Here is a tiny trained network, its code and every weight. The questions are about switching its units off for an input and a class, where a switched-off unit gives its printed mean instead of its output.

import numpy as np


def w(rows, s, z=0):
    codes = np.array(rows[::2]) - 128.0
    scale = np.full(codes.shape[1], s)
    scale[-1] = z or s
    return codes * scale


def f(y):
    return y / 2 * (1 + np.tanh(0.7978845608 * (y + 0.044715 * y**3)))


def log_softmax(a):
    a = a - a.max(-1, keepdims=True)
    return a - np.log(np.exp(a).sum(-1, keepdims=True))


def net(x, mask):
    res = np.array(x, float).reshape(1, 5) / 4 @ E
    y = f(res @ A[0][:, :-1].T + A[0][:, -1])
    res = res + np.where(mask, y, B[0][:, -1]) @ B[0][:, :-1]
    return log_softmax(res[-1] @ U[:, :-1].T + U[:, -1])


A, B = {}, {}
E = w([
[65,78,144,144,102,57,46],'x0',
[60,136,180,111,148,47,177],'x1',
[134,119,79,2,148,195,161],'x2',
[179,209,134,103,176,68,140],'x3',
[126,99,28,173,81,72,255],'x4',
],0.0081)
A[0] = w([
[182,150,88,44,147,161,148,172],'n0',
[160,96,1,167,63,103,207,158],'n1',
[156,87,126,174,72,191,73,108],'n2',
[144,160,142,70,173,126,85,205],'n3',
[3,22,155,148,80,101,111,252],'n4',
[83,111,155,196,97,54,107,177],'n5',
[129,146,181,90,165,115,60,97],'n6',
[152,131,149,205,110,144,94,77],'n7',
[146,127,148,207,106,152,81,56],'n8',
],0.0091,0.0037)
B[0] = w([
[73,41,152,214,76,201,161,195],'n0',
[70,131,67,239,29,91,18,248],'n1',
[221,113,107,181,225,150,245,178],'n2',
[79,127,165,183,47,128,73,171],'n3',
[57,58,184,119,16,255,156,241],'n4',
[115,61,146,133,130,229,187,209],'n5',
[100,189,115,116,50,50,24,165],'n6',
[145,155,191,93,160,165,176,156],'n7',
[147,171,204,88,165,180,205,158],'n8',
],0.0071,0.011)
U = w([
[151,121,121,79,196,92,160,1],'0',
[121,160,142,95,126,106,96,9],'1',
[71,65,134,133,91,190,135,180],'2',
[187,63,57,121,195,161,159,57],'3',
[117,159,99,156,118,5,96,167],'4',
[168,158,179,122,217,135,226,213],'5',
],0.012,0.0056)

Each question gives the input, the list of numbers given to net, and the class t.
The units are the neurons (one row each of A and B). Each row of codes is followed by its name. A weight is (code - 128) times the scale printed after its matrix; where a second scale follows, it is the last column's (A, B and U).
mask holds one flag per neuron, in row order. A switched-off neuron (its flag False) gives its mean, the last column of its row in B, instead of its output. The means were averaged over made-up inputs and are rounded, as every weight is.
A unit's drop is (log p(t) with every unit on - log p(t) with that unit switched off) / (log p(t) with every unit on - log p(t) with every unit switched off).
The circuit of an input: a set's keep is (log p(t) with only the set's units on - log p(t) with every unit switched off) / (log p(t) with every unit on - log p(t) with every unit switched off). Starting from all 9 units, units are removed one at a time, each time the one whose removal leaves the highest keep (on an exact tie, the one counted first), for as long as the keep stays at least 0.8.
units of the circuit, in order: the units of the circuit, biggest drop first
unit that matters most: the unit with the biggest drop
k most important neurons: the k neurons with the biggest drops, biggest first
drop of u: that unit's drop, to one decimal
input [1,3,-2,7,2], class 5: units of the circuit, in order => [n1]
input [-4,-8,1,-3,1], class 3: units of the circuit, in order => [n4; n2]
input [-7,-4,-6,3,-8], class 1: 2 most important neurons => [n6; n3]
input [-1,6,-3,1,-6], class 1: units of the circuit, in order => [n0; n6]
input [-2,-8,4,-7,3], class 3: 3 most important neurons => [n2; n4; n3]
input [-3,-4,-5,4,-5], class 5: 2 most important neurons => [n1; n8]
input [-4,2,-3,0,-7], class 4: units of the circuit, in order => [n4; n6]
input [-2,5,-4,2,6], class 4: 3 most important neurons => [n0; n4; n1]
input [-1,6,4,8,3], class 4: 3 most important neurons => [n4; n5; n2]
input [7,0,0,8,-2], class 4: 2 most important neurons => [n4; n6]
input [-7,1,-7,4,4], class 4: 2 most important neurons => [n4; n1]
input [-2,-5,-4,7,-2], class 5: 4 most important neurons => [n1; n4; n7; n8]
input [-5,-4,-3,8,-3], class 4: drop of n8 => 0.1
input [3,-5,0,6,1], class 4: drop of n5 => 0.2
input [3,-6,-4,-4,-6], class 5: unit that matters most => n2
input [3,6,4,2,-3], class 1: drop of n6 => 0.2
